Each row has a name. Each question is about the rows just above it.

[ 27 -21  -7  -4 -27  -6  -4 -15  30   3   5   7  21  -5   8 -32 -13 -12
 -22   4   4 -12   4   1  19  12 -15   0  -6  -4 -23] = B
[-17  -2  -5 -14 -31  -6  -1  -3 -11  12  -3  19  -6 -15  -1  22  -9  32
   9  12   9 -27   4   7  26 -10  -4   9 -17  19  11] = X
[  0  -2  -5 -14 -31  -6  -1  -3 -11  12  -3  19  -6 -15  -1  22  -9  32
   9  12   9 -27   4   7  26 -10  -4   9 -17  19  11] = M
[-14  -2  -3  -1  16 -13  21   3  -8  -6  32  -2 -11  25  13   9 -15   8
   0   3  -5  13 -13  16  13   7   6  -6   3   3  12] = Z
[ 10  19  -3  30  16   7  -3 -19 -24  16  37  11 -16  -8  -4  14  30 -11
  16  -7   2 -10  16  15  -1  -2 -27   7  47 -21  11] = S
[  3 -23 -42  -5 -42  16  17 -42 -11   8 -29  22   5  23  11   3  52  33
  26   5  21   1   0  -1  11  13  15  -1  28 -81  -8] = A
[ 32  -9  26 -21  17  50  12 -12 -13  50 -18 -19  -5 -23   4 -26  32  -8
  -8  27 -17 -10   2   1 -28  14   2 -24  48   9 -13] = U
[ 10  19  -3 -16 -11   7   5 -19 -24  16  37  11  10 -14  -7  14  30 -11
 -20  -7   2 -10   5  15  -1  -3 -27   7  17 -21  11] = W
[-17  -2  -5 -14 -31  -6  -1  -3 -11  12  -3  19  -6 -15  -1  22  -9  32
   9  12   9 -27   4   7  26 -19  -6 -17  11  -3 -10] = P
Count of [-7] in W:  2
How many times does U hold [48]?  1
Count of [-29] in A:  1
Count of [3] in Z:  4
Times [-13] occurs in Z:  2
How many times does P hold [12]?  2
How many times does S hold [16]?  4

[ 12  30 -57  25   2 -23 -35 -20   0 -28] = T
[  5  30 -63 -34   4 -23 -25 -35  30 -23] = D
[ 12   2 -57  25   2 -23 -35 -20  26 -28] = L
[-24  24 -23 -14  -6 -12   0  -4  17  20] = J
[ 11 -24   2  -7   8  -7 -18   2  -7  -4] = E
[ 12   2   6 -19   2 -32 -35 -20   0 -28] = C
Count of [-7] in E:  3
How many times does L hold [-20]?  1
How many times does D hold [5]?  1
Count of [-36] in C:  0
Count of [30] in T:  1
Count of [-25] in D:  1
Count of [-23] in D:  2

[-38 -26  11  15 -25  39  -9  19 -24 -23  15 -24 -23 -38  24  -4 -38 -19
   7  42  48 -19  15 -25  46   4   6 -75  13 -59  36  68  41  10 -26  15
  -1 -29 -25  -6  40 -24  16 -24  37  -3   8  15 -48] -> K
[ -9  -7 -22   9   5 -46  33  23  37 -22  62  -9  17 -38 -29   3  45  53
  27 -18   8  -3  33  25 -25  44 -56  25 -13  39 -58 -30   5   1  38  12
   7 -47  -3  51  24  -5  45  -3 -12 -48   0   9   9] -> V
[-14   9 -26   8  21 -23  30  -8  37 -20  71 -16 -11 -12 -14  26  16  37
  14   8   8  -8  43  32 -13  17 -60  21   1  44 -45 -31  10  -7  52 -14
   4 -27   8  12  17 -24 -39   1 -17 -37   9  35 -15] -> H
[-14   9 -26   8  21 -23  30  -8  37 -20  71 -39 -39 -12 -14  26  37  37
  14  37   0  -8  43  32 -13  17 -60  21   1  44 -45 -31  10  -7  52 -14
   4 -27   8  12  17 -24 -39  65 -23  44  24  25 -28] -> F
[-12  23 -21  27  -8  18 -15 -11   6  10   8 -21  10  18   2  -3  11  10
 -27   4 -12   6  -9   6 -15   4  30  -4   1  26  38 -21  33  17  27 -16
 -25  -2  13  -8 -21  21 -14 -18 -25  27   7  31  28] -> Y
Count of [-38] in F:  0
How many times does Y hold [27]?  3
Count of [-38] in K:  3
How many times does K hold [15]?  5
Times [-29] occurs in V:  1
Times [-24] occurs in K:  4
How many times does H hold [8]?  4

[-17 -12  77   3  15  18 -12  11  -4 -14] = R
[-26 -15  20  20 -16 -26 -10 -15 -22  20] = N
[-12 -12  77   3  15  -4  -4  11  -4  -4] = Q
Times [-4] occurs in Q:  4
How many times does N hold [20]?  3
Times [-15] occurs in N:  2
Times [-26] occurs in N:  2

[ 22 -57 -38 -27 -27 -17  30  56  26 -30 -62 -27  10 -57   3   7  67 -27
 -17]  Lutar
[ -3  17 -61  -3 -27  25 -40 -56 -18   5 -62 -65 -54 -31  19  -3  67  57
  34]  zedu
[-67  17 -61  -3  34 -61 -18  56  55   5 -54 -65 -54 -61  19  58  67 -60
  34]  lukel
Count of [-17] in Lutar:  2
How many times does Lutar hold [56]?  1
Times [-61] occurs in lukel:  3
Count of [-60] in lukel:  1
Count of [57] in zedu:  1

